Below are the code and all the weights of a small trained network. Each question names an input and a target symbol and asks about switching units off, where a switched-off unit gives its printed mean instead of its output.

import numpy as np


def w(rows, s, z=0):
    codes = np.array(rows[::2]) - 128.0
    scale = np.full(codes.shape[1], s)
    scale[-1] = z or s
    return codes * scale


def norm(h):
    return h / np.sqrt((h * h).mean(-1, keepdims=True) + 1e-5)


def f(y):
    return np.maximum(y, 0)


def softmax(a):
    e = np.exp(a - a.max(-1, keepdims=True))
    return e / e.sum(-1, keepdims=True)


def log_softmax(a):
    a = a - a.max(-1, keepdims=True)
    return a - np.log(np.exp(a).sum(-1, keepdims=True))


def net(x, mask):
    ids = ['Ψαβγδεζηθτφω'.index(c) for c in x.split()]
    T = len(ids)
    res = E[ids] + P[:T]
    u = 0
    for l in range(2):
        q, k, v = (norm(res) @ M[l].T for M in (Q, K, V))
        z = softmax(np.where(np.tri(T) > 0, q @ k.T / 3**0.5, -1e9)) @ v
        res = res + np.where(mask[u], z, O[l][:, -1]) @ O[l][:, :-1]
        u += 1
        y = f(norm(res) @ A[l][:, :-1].T + A[l][:, -1])
        res = res + np.where(mask[u : u + 16], y, B[l][:, -1]) @ B[l][:, :-1]
        u += 16
    return log_softmax(norm(res)[-1] @ U[:, :-1].T + U[:, -1])


Q, K, V, O, A, B = {}, {}, {}, {}, {}, {}
E = w([
[173,154,128,116,84,155,107,156],'Ψ',
[159,130,68,166,168,113,67,125],'α',
[112,106,132,110,111,114,104,101],'β',
[119,109,117,132,113,113,100,105],'γ',
[127,119,108,131,152,143,112,120],'δ',
[171,144,106,122,110,197,140,140],'ε',
[160,112,158,174,169,117,128,114],'ζ',
[133,9,139,151,185,202,45,157],'η',
[113,149,123,78,69,160,112,97],'θ',
[134,155,125,79,83,157,103,106],'τ',
[138,97,103,112,155,144,130,166],'φ',
[123,92,171,143,132,105,129,107],'ω',
],0.013)
P = w([
[26,43,8,212,121,111,109,92],'0',
[175,162,84,130,224,117,3,7],'1',
[161,132,75,114,209,132,25,33],'2',
[150,151,82,81,182,183,43,56],'3',
[157,127,97,97,193,199,79,59],'4',
[153,122,104,87,188,197,85,60],'5',
[174,117,120,86,190,187,90,69],'6',
[164,105,136,86,190,203,115,80],'7',
[172,107,122,65,208,208,122,99],'8',
[168,94,136,58,201,206,130,107],'9',
[169,96,141,45,211,219,142,111],'10',
[163,74,170,31,200,216,151,126],'11',
[157,97,146,43,218,210,131,104],'12',
[152,100,142,54,222,201,133,107],'13',
],0.0028)
Q[0] = w([
[89,1,136,192,238,96,91,63],'0.h0',
[229,230,196,77,69,212,88,135],'0.h0',
[107,26,35,82,171,188,50,105],'0.h0',
],0.0055)
K[0] = w([
[3,151,17,209,113,89,83,56],'0.h0',
[116,30,209,63,126,168,190,152],'0.h0',
[89,93,3,92,136,161,125,104],'0.h0',
],0.0053)
V[0] = w([
[209,134,171,103,69,90,94,177],'0.h0',
[203,137,5,41,75,200,1,91],'0.h0',
[226,53,96,160,169,207,185,183],'0.h0',
],0.0029)
O[0] = w([
[49,245,97,107,118,64,131,54,115],'0.h0',
[76,146,252,133,241,135,188,86,254],'0.h0',
[231,150,183,243,140,46,147,103,147],'0.h0',
],0.004,0.0067)
A[0] = w([
[114,222,110,104,55,132,102,134,80],'0.n0',
[180,130,123,134,205,156,149,147,51],'0.n1',
[133,140,44,128,199,103,120,152,126],'0.n2',
[106,135,80,144,135,84,178,183,67],'0.n3',
[120,90,156,173,79,63,102,238,111],'0.n4',
[77,141,164,92,144,119,79,91,196],'0.n5',
[142,139,89,167,170,158,33,83,167],'0.n6',
[182,154,161,65,112,156,162,108,4],'0.n7',
[223,194,160,103,35,156,100,76,107],'0.n8',
[169,110,44,159,1,148,98,148,104],'0.n9',
[188,137,154,172,167,83,77,130,148],'0.n10',
[154,134,79,104,181,138,188,183,157],'0.n11',
[158,156,166,170,187,101,248,84,222],'0.n12',
[198,125,101,57,63,174,88,141,187],'0.n13',
[87,92,134,202,115,146,132,228,43],'0.n14',
[160,131,54,123,34,184,158,79,115],'0.n15',
],0.0051,0.0024)
B[0] = w([
[185,73,32,138,130,193,189,73,148],'0.n0',
[93,77,158,109,48,59,43,109,215],'0.n1',
[149,177,162,133,62,146,199,69,163],'0.n2',
[178,167,118,147,94,175,153,59,128],'0.n3',
[105,209,131,78,115,149,41,145,130],'0.n4',
[213,189,99,139,121,67,167,142,225],'0.n5',
[120,66,189,94,128,86,218,189,233],'0.n6',
[111,171,178,111,169,178,149,94,175],'0.n7',
[113,143,92,159,164,209,238,138,215],'0.n8',
[61,100,90,121,201,69,124,246,132],'0.n9',
[75,117,166,32,107,186,154,151,200],'0.n10',
[119,207,181,141,92,45,162,2,176],'0.n11',
[132,183,23,65,73,90,121,128,253],'0.n12',
[46,82,93,198,184,212,158,157,182],'0.n13',
[146,181,90,106,110,196,65,93,133],'0.n14',
[171,110,10,169,212,147,200,200,147],'0.n15',
],0.0042,0.005)
Q[1] = w([
[185,80,134,52,127,101,183,20],'1.h0',
[138,227,70,219,61,237,91,223],'1.h0',
[145,25,145,57,200,2,80,54],'1.h0',
],0.0059)
K[1] = w([
[27,94,56,215,52,167,123,145],'1.h0',
[211,120,227,36,228,211,189,117],'1.h0',
[55,140,50,146,2,48,8,78],'1.h0',
],0.0054)
V[1] = w([
[215,88,160,197,227,88,109,172],'1.h0',
[135,146,189,137,241,122,192,128],'1.h0',
[1,119,176,59,168,168,88,214],'1.h0',
],0.0051)
O[1] = w([
[179,167,1,25,145,145,103,113,73],'1.h0',
[15,116,103,127,158,109,42,90,251],'1.h0',
[55,148,199,85,68,175,103,196,82],'1.h0',
],0.0063,0.0026)
A[1] = w([
[170,101,144,217,215,184,84,169,84],'1.n0',
[209,130,193,80,82,167,171,183,2],'1.n1',
[115,169,116,156,188,23,67,68,42],'1.n2',
[95,132,200,243,153,32,56,85,71],'1.n3',
[102,108,145,239,125,188,113,133,67],'1.n4',
[253,224,50,84,37,126,197,253,70],'1.n5',
[116,119,143,71,71,85,188,65,131],'1.n6',
[29,174,170,158,84,60,2,139,85],'1.n7',
[64,146,224,116,60,156,172,213,154],'1.n8',
[85,36,192,120,125,145,170,65,147],'1.n9',
[136,137,191,166,146,32,95,73,39],'1.n10',
[97,232,125,89,127,61,44,145,80],'1.n11',
[139,128,169,231,117,145,170,120,192],'1.n12',
[180,99,98,131,132,143,21,201,73],'1.n13',
[104,121,132,2,77,134,115,220,18],'1.n14',
[74,56,151,126,197,179,12,141,162],'1.n15',
],0.0054,0.0036)
B[1] = w([
[66,50,84,101,115,228,210,153,153],'1.n0',
[29,76,14,191,122,210,136,106,159],'1.n1',
[21,110,86,131,39,184,24,178,169],'1.n2',
[57,253,67,132,69,138,104,167,173],'1.n3',
[129,46,133,58,158,152,123,122,153],'1.n4',
[162,241,145,72,58,173,61,110,146],'1.n5',
[154,88,186,236,152,144,115,181,196],'1.n6',
[51,185,225,181,180,106,228,11,141],'1.n7',
[157,61,63,101,75,89,128,34,218],'1.n8',
[165,156,130,123,179,181,64,202,254],'1.n9',
[62,155,59,186,97,117,82,174,165],'1.n10',
[53,51,170,42,205,154,241,97,144],'1.n11',
[162,126,164,37,93,74,145,100,210],'1.n12',
[175,162,188,164,188,195,149,39,136],'1.n13',
[68,183,80,222,136,43,221,187,154],'1.n14',
[228,104,179,109,189,211,114,94,201],'1.n15',
],0.0053,0.0055)
U = w([
[78,32,56,202,187,183,188,250,6],'Ψ',
[95,168,75,152,2,203,184,158,169],'α',
[39,203,206,178,128,140,86,37,88],'β',
[61,128,240,109,80,113,128,63,126],'γ',
[84,66,48,27,178,95,42,46,74],'δ',
[136,2,194,82,53,166,143,87,95],'ε',
[228,213,132,42,84,153,66,150,241],'ζ',
[216,166,166,209,162,82,239,36,96],'η',
[195,106,185,124,196,202,29,199,98],'θ',
[101,162,50,225,223,68,97,22,130],'τ',
[48,175,121,54,181,66,230,180,103],'φ',
[46,219,108,175,105,183,22,186,205],'ω',
],0.0056,0.0022)

Each question gives the input, a string of symbols that net reads in full, and the target symbol t.
The units are the heads (3 rows each of Q, K, V and O) and the neurons (one row each of A and B). Each row of codes is followed by its name. A weight is (code - 128) times the scale printed after its matrix; where a second scale follows, it is the last column's (O, A, B and U).
mask holds one flag per unit, layer by layer, with each layer's heads first. A switched-off unit (its flag False) gives its mean, the last column of its rows in O or B, instead of its output. The means were averaged over made-up inputs and are rounded, as every weight is.
A unit's drop is (log p(t) with every unit on - log p(t) with that unit switched off) / (log p(t) with every unit on - log p(t) with every unit switched off).
The circuit of an input: a set's keep is (log p(t) with only the set's units on - log p(t) with every unit switched off) / (log p(t) with every unit on - log p(t) with every unit switched off). Starting from the 12 units with the biggest drops (on a tie, the unit counted first), units are removed one at a time, each time the one whose removal leaves the highest keep (on an exact tie, the one counted first), for as long as the keep stays at least 0.8.
circuit, biggest first: the units of the circuit, biggest drop first
unit that matters most: the unit with the biggest drop
top k neurons: the k neurons with the biggest drops, biggest first
k most important neurons of layer l: the k neurons of layer l with the biggest drops, biggest first
input β Ψ τ Ψ δ, target ε: circuit, biggest first -> [0.h0 1.h0 1.n8]
input Ψ ε φ ε ε ζ ε, target η: circuit, biggest first -> [0.h0 0.n12 1.h0 0.n1]
input β ε φ γ φ τ ζ, target ε: circuit, biggest first -> [0.h0 1.h0 1.n8 0.n12]
input Ψ θ Ψ θ ε ζ φ ζ, target ω: unit that matters most -> 0.h0
input δ ζ φ α Ψ θ ζ ζ γ, target θ: circuit, biggest first -> [0.h0 1.n9]
input φ Ψ φ, target η: circuit, biggest first -> [0.h0 0.n11 0.n2]
input τ θ γ, target β: circuit, biggest first -> [1.h0 1.n7 1.n3]
input τ α β θ β φ ζ β γ β ε β, target β: top 2 neurons -> [0.n6 1.n7]
input β α β β, target ε: circuit, biggest first -> [0.h0 1.h0 1.n8]
input ω φ ζ ω β Ψ δ τ γ Ψ ε θ δ, target α: top 2 neurons -> [0.n9 1.n1]
input β γ α α β, target ε: top 2 neurons -> [1.n8 0.n11]
input ε φ η φ Ψ Ψ γ, target τ: 2 most important neurons of layer 0 -> [0.n12 0.n1]
input γ τ ε θ Ψ Ψ φ δ δ ε Ψ γ Ψ γ, target Ψ: top 2 neurons -> [0.n12 0.n11]
input η φ ω γ α τ γ β, target φ: unit that matters most -> 1.h0
input φ Ψ β φ, target η: 2 most important neurons of layer 0 -> [0.n11 0.n14]
input ω τ δ Ψ ω ε Ψ ω η ε ω, target α: top 3 neurons -> [0.n12 0.n9 1.n1]
input γ η γ θ α ω, target Ψ: 2 most important neurons of layer 1 -> [1.n1 1.n14]
input δ ε φ ω ω ζ ω ε ω Ψ ω ω ζ, target θ: top 2 neurons -> [0.n5 0.n10]
input α α τ γ ω, target δ: 2 most important neurons of layer 0 -> [0.n12 0.n2]
input η ε φ η δ Ψ ζ β θ δ Ψ γ, target φ: 2 most important neurons of layer 1 -> [1.n14 1.n11]
input ζ ω Ψ α Ψ ζ, target ζ: top neuron -> [1.n5]
input τ α η β ε ω ω τ ω, target β: top 3 neurons -> [0.n6 1.n7 0.n12]
input η ζ β β γ ω ζ η β Ψ φ α ω, target φ: top 4 neurons -> [0.n12 1.n14 0.n1 0.n5]
input Ψ ε Ψ δ ω δ ζ δ β ε γ, target ω: top 2 neurons -> [0.n8 1.n3]
input η Ψ τ ε φ ε θ ζ, target φ: top 2 neurons -> [0.n12 1.n14]
input Ψ β Ψ β, target ω: top 3 neurons -> [0.n5 0.n12 1.n3]
